Below are the code and all the weights of a small trained network. Each question names an input and a class and asks about switching units off, where a switched-off unit gives its printed mean instead of its output.

import numpy as np


def w(rows, s, z=0):
    codes = np.array(rows[::2]) - 128.0
    scale = np.full(codes.shape[1], s)
    scale[-1] = z or s
    return codes * scale


def f(y):
    return y / 2 * (1 + np.tanh(0.7978845608 * (y + 0.044715 * y**3)))


def log_softmax(a):
    a = a - a.max(-1, keepdims=True)
    return a - np.log(np.exp(a).sum(-1, keepdims=True))


def net(x, mask):
    res = np.array(x, float).reshape(1, 7) / 4 @ E
    y = f(res @ A[0][:, :-1].T + A[0][:, -1])
    res = res + np.where(mask, y, B[0][:, -1]) @ B[0][:, :-1]
    return log_softmax(res[-1] @ U[:, :-1].T + U[:, -1])


A, B = {}, {}
E = w([
[163,54,138,203,45,117],'x0',
[124,127,129,132,130,130],'x1',
[130,129,131,125,126,126],'x2',
[128,127,126,128,129,127],'x3',
[105,49,156,46,135,228],'x4',
[248,109,200,152,214,133],'x5',
[131,128,126,126,128,127],'x6',
],0.014)
A[0] = w([
[178,165,168,203,174,103,116],'n0',
[105,41,148,132,38,139,101],'n1',
[110,118,106,61,163,129,92],'n2',
[141,171,136,163,207,81,125],'n3',
[68,80,124,99,80,183,115],'n4',
[210,161,150,207,180,85,132],'n5',
[79,210,57,169,75,42,182],'n6',
[155,30,150,193,40,105,200],'n7',
[209,43,216,108,223,170,29],'n8',
[77,181,106,69,202,151,235],'n9',
[104,223,85,142,61,36,193],'n10',
[117,218,139,96,223,108,245],'n11',
[140,157,123,163,195,97,98],'n12',
[163,107,154,222,85,67,110],'n13',
[189,61,155,213,62,90,112],'n14',
[208,129,160,193,157,93,131],'n15',
[216,178,143,190,182,95,109],'n16',
[203,193,166,196,192,75,127],'n17',
[42,85,124,54,58,212,109],'n18',
[50,87,121,89,91,163,99],'n19',
[100,241,57,173,65,56,203],'n20',
[175,42,164,217,47,85,130],'n21',
[86,161,92,61,169,151,173],'n22',
[173,34,182,84,190,177,31],'n23',
[123,31,128,149,42,126,138],'n24',
[40,180,117,1,150,180,253],'n25',
[195,57,189,95,195,168,42],'n26',
[153,182,152,122,199,124,100],'n27',
[172,35,143,223,56,99,157],'n28',
[156,226,128,101,191,119,170],'n29',
],0.0086,0.006)
B[0] = w([
[143,117,116,68,115,99,185],'n0',
[94,74,117,147,46,113,182],'n1',
[125,160,107,118,166,133,156],'n2',
[157,69,166,110,121,94,176],'n3',
[110,92,99,96,102,101,182],'n4',
[150,143,99,65,109,79,204],'n5',
[109,165,167,207,135,204,228],'n6',
[72,112,8,114,33,177,219],'n7',
[129,206,173,204,129,189,223],'n8',
[168,175,125,102,232,98,215],'n9',
[130,171,168,210,152,192,222],'n10',
[160,92,211,153,175,74,221],'n11',
[124,85,150,110,115,105,159],'n12',
[147,196,78,73,129,140,192],'n13',
[129,184,55,75,119,147,202],'n14',
[148,183,97,73,120,100,193],'n15',
[152,83,117,43,108,72,197],'n16',
[150,53,140,53,102,36,209],'n17',
[124,82,55,69,140,42,213],'n18',
[133,90,96,86,132,83,180],'n19',
[124,189,181,240,149,194,235],'n20',
[123,165,32,91,111,162,213],'n21',
[143,144,106,106,197,127,190],'n22',
[85,186,139,214,127,227,196],'n23',
[76,65,88,149,40,144,191],'n24',
[119,145,86,75,254,103,249],'n25',
[117,185,179,230,127,223,200],'n26',
[125,79,169,156,113,95,171],'n27',
[102,166,17,87,72,167,216],'n28',
[146,84,191,146,144,98,194],'n29',
],0.0087,0.016)
U = w([
[132,166,186,208,190,161,250],'0',
[137,157,72,50,149,105,203],'1',
[121,169,116,197,76,210,14],'2',
[104,4,96,121,85,116,42],'3',
[156,97,175,111,124,42,77],'4',
],0.012,0.0019)

Each question gives the input, the list of numbers given to net, and the class t.
The units are the neurons (one row each of A and B). Each row of codes is followed by its name. A weight is (code - 128) times the scale printed after its matrix; where a second scale follows, it is the last column's (A, B and U).
mask holds one flag per neuron, in row order. A switched-off neuron (its flag False) gives its mean, the last column of its row in B, instead of its output. The means were averaged over made-up inputs and are rounded, as every weight is.
A unit's drop is (log p(t) with every unit on - log p(t) with that unit switched off) / (log p(t) with every unit on - log p(t) with every unit switched off).
unit that matters most: the unit with the biggest drop
top k neurons: the k neurons with the biggest drops, biggest first
drop of u: that unit's drop, to one decimal
input [2,-7,3,-2,1,-7,5], class 3: unit that matters most	n18
input [1,-7,2,4,-5,8,-7], class 1: top 3 neurons	n15; n13; n14
input [1,-6,3,1,-2,8,5], class 1: top 2 neurons	n15; n14
input [4,-7,-6,-1,0,8,1], class 1: top 3 neurons	n17; n16; n5
input [1,5,-4,-4,1,-8,-2], class 3: top 3 neurons	n18; n8; n19
input [3,-1,-3,5,7,1,-1], class 2: top 4 neurons	n23; n26; n8; n17
input [1,0,0,3,1,3,2], class 2: top 2 neurons	n25; n18
input [1,-6,7,-4,-8,7,1], class 1: top 2 neurons	n13; n15
input [6,0,-3,-1,1,6,-5], class 2: top 2 neurons	n8; n26
input [-5,4,6,3,0,1,-4], class 4: drop of n6	0.2
input [2,8,-2,-6,3,0,2], class 3: drop of n10	0.1
input [5,-1,-6,-3,4,6,-7], class 2: drop of n11	0.0
input [0,-3,1,-5,-6,8,-4], class 4: drop of n17	0.2
input [-1,8,-6,-3,0,4,1], class 4: unit that matters most	n20
